Below are the code and all the weights of a small trained network. Each question names an input and a class and asks about switching units off, where a switched-off unit gives its printed mean instead of its output.

import numpy as np


def w(rows, s, z=0):
    codes = np.array(rows[::2]) - 128.0
    scale = np.full(codes.shape[1], s)
    scale[-1] = z or s
    return codes * scale


def f(y):
    return np.maximum(y, 0)


def log_softmax(a):
    a = a - a.max(-1, keepdims=True)
    return a - np.log(np.exp(a).sum(-1, keepdims=True))


def net(x, mask):
    res = np.array(x, float).reshape(1, 5) / 4 @ E
    y = f(res @ A[0][:, :-1].T + A[0][:, -1])
    res = res + np.where(mask, y, B[0][:, -1]) @ B[0][:, :-1]
    return log_softmax(res[-1] @ U[:, :-1].T + U[:, -1])


A, B = {}, {}
E = w([
[125,186,180,223],'x0',
[82,150,20,163],'x1',
[128,127,128,126],'x2',
[1,79,172,135],'x3',
[170,30,117,196],'x4',
],0.0089)
A[0] = w([
[171,197,143,199,132],'n1',
[174,58,148,166,121],'n2',
[2,92,142,144,8],'n3',
[155,68,123,183,55],'n4',
[105,189,139,87,3],'n5',
[235,170,116,113,45],'n6',
[80,161,168,210,105],'n7',
[54,127,82,154,91],'n8',
[148,68,125,193,99],'n9',
[177,122,209,80,195],'n10',
[104,160,59,156,110],'n11',
[171,109,78,58,142],'n12',
[146,59,99,173,93],'n13',
[178,168,72,137,73],'n14',
[86,141,37,136,220],'n15',
[140,183,166,219,178],'n16',
[221,154,148,109,85],'n17',
[91,127,53,169,150],'n18',
[188,113,72,53,118],'n19',
[144,52,129,176,94],'n20',
[101,185,142,82,65],'n21',
[112,89,220,103,115],'n22',
[103,98,200,108,112],'n23',
[103,214,155,130,103],'n24',
[48,83,205,119,84],'n25',
[186,214,138,200,114],'n26',
[92,196,138,84,15],'n27',
[97,84,104,62,102],'n28',
[63,146,63,174,148],'n29',
[162,53,103,190,93],'n30',
],0.0087,0.0038)
B[0] = w([
[106,70,115,102,225],'n1',
[120,178,121,85,214],'n2',
[126,113,9,163,229],'n3',
[100,172,104,79,191],'n4',
[95,184,84,72,164],'n5',
[114,133,6,181,226],'n6',
[111,66,121,90,211],'n7',
[186,131,105,144,196],'n8',
[104,167,120,80,209],'n9',
[184,137,151,122,243],'n10',
[174,126,135,121,200],'n11',
[92,79,153,115,224],'n12',
[106,171,124,94,208],'n13',
[133,124,77,152,200],'n14',
[176,130,168,121,254],'n15',
[122,75,169,79,241],'n16',
[144,130,50,164,213],'n17',
[174,133,158,114,223],'n18',
[87,77,122,122,230],'n19',
[105,173,107,79,209],'n20',
[112,148,98,92,182],'n21',
[185,136,103,136,215],'n22',
[175,137,88,151,198],'n23',
[112,135,121,81,196],'n24',
[142,114,25,162,232],'n25',
[93,77,101,109,237],'n26',
[118,150,98,103,176],'n27',
[106,83,153,111,199],'n28',
[190,125,150,115,228],'n29',
[112,163,117,91,225],'n30',
],0.011,0.0056)
U = w([
[68,248,119,72,91],'0',
[121,117,73,201,90],'1',
[127,126,144,131,253],'2',
[83,33,151,100,84],'3',
[239,163,147,141,107],'4',
[116,158,188,175,170],'5',
[99,167,206,209,77],'6',
[80,191,197,197,80],'7',
],0.013,0.012)

Each question gives the input, the list of numbers given to net, and the class t.
The units are the neurons (one row each of A and B). Each row of codes is followed by its name. A weight is (code - 128) times the scale printed after its matrix; where a second scale follows, it is the last column's (A, B and U).
mask holds one flag per neuron, in row order. A switched-off neuron (its flag False) gives its mean, the last column of its row in B, instead of its output. The means were averaged over made-up inputs and are rounded, as every weight is.
A unit's drop is (log p(t) with every unit on - log p(t) with that unit switched off) / (log p(t) with every unit on - log p(t) with every unit switched off).
The circuit of an input: a set's keep is (log p(t) with only the set's units on - log p(t) with every unit switched off) / (log p(t) with every unit on - log p(t) with every unit switched off). Starting from the 12 units with the biggest drops (on a tie, the unit counted first), units are removed one at a time, each time the one whose removal leaves the highest keep (on an exact tie, the one counted first), for as long as the keep stays at least 0.8.
units of the circuit, in order: the units of the circuit, biggest drop first
unit that matters most: the unit with the biggest drop
k most important neurons: the k neurons with the biggest drops, biggest first
drop of u: that unit's drop, to one decimal
input [2,-6,-3,5,0], class 4: unit that matters most	n22
input [-1,-6,-3,-8,-2], class 1: units of the circuit, in order	[n6; n17]
input [6,6,4,5,-2], class 3: 3 most important neurons	[n7; n16; n6]
input [-5,-8,-3,0,7], class 4: 2 most important neurons	[n10; n22]
input [6,-2,4,-5,5], class 3: units of the circuit, in order	[n16; n26]
input [8,3,-7,1,7], class 3: 4 most important neurons	[n16; n7; n1; n26]
input [7,-5,1,-7,0], class 1: units of the circuit, in order	[n6; n26]
input [-2,-7,-5,7,-5], class 1: units of the circuit, in order	[n25; n3]
input [7,8,0,-3,-4], class 4: 3 most important neurons	[n29; n11; n15]
input [-5,5,1,1,-3], class 3: units of the circuit, in order	[n28; n12]
input [-8,2,8,-7,-7], class 2: 2 most important neurons	[n12; n3]
input [1,-7,0,4,-6], class 4: units of the circuit, in order	[n22; n10]
input [-4,8,4,-5,2], class 4: units of the circuit, in order	[n15; n18]
input [-5,-1,4,-8,4], class 1: units of the circuit, in order	[n6]
input [-3,-3,6,7,-4], class 1: units of the circuit, in order	[n25; n3]
input [-2,-7,-8,-8,0], class 1: units of the circuit, in order	[n6; n17]
input [3,-5,-3,8,-1], class 1: units of the circuit, in order	[n25; n3]
input [0,-5,-1,-8,-5], class 1: units of the circuit, in order	[n6; n17]
input [4,-8,-7,8,6], class 1: 3 most important neurons	[n25; n3; n23]
input [2,-8,-4,7,-4], class 4: units of the circuit, in order	[n22; n23]
input [3,-6,2,6,-2], class 1: unit that matters most	n25
input [-3,2,-8,8,-4], class 1: 2 most important neurons	[n3; n25]
input [-5,7,-3,2,-6], class 4: drop of n29	0.2
input [-7,6,8,6,-7], class 2: drop of n5	-0.1
input [4,7,-4,0,1], class 4: drop of n29	0.2
input [-4,-3,4,-5,-1], class 1: drop of n6	0.4
input [-2,6,-4,-4,-1], class 4: unit that matters most	n15
